After every row comes roughly how far along a hidden order it lies, from 0 to 15.
-16, 12, 5, -4, -3, 4, 45, 12, 10, -14, 2, -6, 13, 0, 15, 15, -1, -3  8
32, -19, 15, 11, -14, -3, -25, 12, -12, 15, 6, 20, 8, 11, 6, -1, -6, 22  6
3, -6, 6, 2, -5, -1, 10, 16, 2, 5, -2, -8, 10, 7, 3, 6, 3, -6  12
4, 0, 10, 1, -4, -1, 2, 8, 2, 0, -1, 6, 16, 11, 9, 10, -4, -8  9
0, 10, 6, -13, -4, -4, -23, -2, 0, 24, 17, 9, -5, 6, 2, -1, -2, 28  0
-14, 38, -1, -22, -23, -1, 26, -46, 3, -25, 6, 10, 12, 21, -13, 4, -8, 17  3
20, -11, 7, 11, -20, -4, -24, 1, -14, 0, -5, 9, 14, 9, -4, -14, -3, 10  12
0, 21, 6, -17, -15, -5, 24, -14, -1, -13, 1, -4, 11, 14, 0, 0, -3, 3  7
20, 8, -8, -1, -27, -4, -29, -16, -5, 13, -1, -2, -6, -5, -24, -17, 6, -1  13
-4, 49, -6, -1, -19, 4, 36, -29, 4, -27, -8, -4, 15, -2, 0, -6, -3, 4  10
17, 7, 3, -2, -25, -3, -12, -7, -12, -3, -1, 7, 4, 3, -6, -16, -3, 6  10
12, -4, 8, -6, -19, -4, 9, -2, -6, -6, -6, -5, 9, 12, -3, -6, -2, -6  12
19, 10, 0, 14, -17, 4, -4, -19, -5, -21, -9, 8, 16, 1, 1, -4, -6, 12  11
13, 23, 0, 14, -25, 1, 6, -12, 0, -11, -11, -3, 3, -6, -3, -12, 2, -3  14
1, 12, 9, -11, -15, -4, 27, -5, -3, -15, -4, -4, 12, 15, 4, -2, -3, -2  10
23, -20, 12, 9, -18, -3, -14, 8, -11, 3, -3, 4, 12, 12, 3, -2, -3, 6  13
1, 20, 5, -12, -13, -3, -15, -20, -3, 18, 11, 15, -4, 6, -6, -5, -3, 29  0
-12, 34, 0, -18, -18, 1, 61, -28, 6, -42, -7, -8, 20, 9, 5, 2, -6, -10  9
15, 7, 5, 14, -19, 3, 19, 1, -1, -27, -17, 0, 25, 2, 7, 3, -5, -1  15
-18, 42, -8, -22, -16, 3, 43, -42, 10, -30, 4, 2, 13, 3, -9, 4, -5, 4  4
10, -9, 9, 13, -1, 0, -5, 13, 0, 11, -1, 4, 10, 5, 6, 8, -3, 10  10
7, -12, 11, 3, -4, -1, 4, 7, -2, 1, 0, 3, 14, 7, 7, 10, -4, 8  9
29, 3, 1, -2, -39, -8, -48, -19, -14, 7, 2, 19, -12, 10, -16, -29, -3, 32  2
3, 29, -3, -1, -21, -1, 24, -12, -1, -24, -15, -16, 9, 1, -3, -12, 2, -11  15
-6, 39, -4, -12, -16, 1, 35, -43, 6, -28, -4, -2, 12, 6, -5, -4, -4, 3  8
0, -7, 9, 9, -3, -1, 2, 18, -1, 12, 0, -1, 10, 3, 6, 5, 2, 2  10
26, 14, 7, -11, -32, -7, -23, -30, -15, -13, -4, 9, 5, 16, -11, -23, -6, 13  11
5, 34, 2, -6, -17, 1, 11, -39, -2, -28, 0, 14, 11, 9, 4, -5, -12, 25  4
-13, 20, 5, -17, -3, -6, 12, -4, 0, 9, 13, 1, -1, 9, -2, 2, 0, 13  3
-10, 29, 2, -20, -17, -2, 23, -19, 3, -11, 5, -3, 8, 28, -6, 1, -3, 4  5
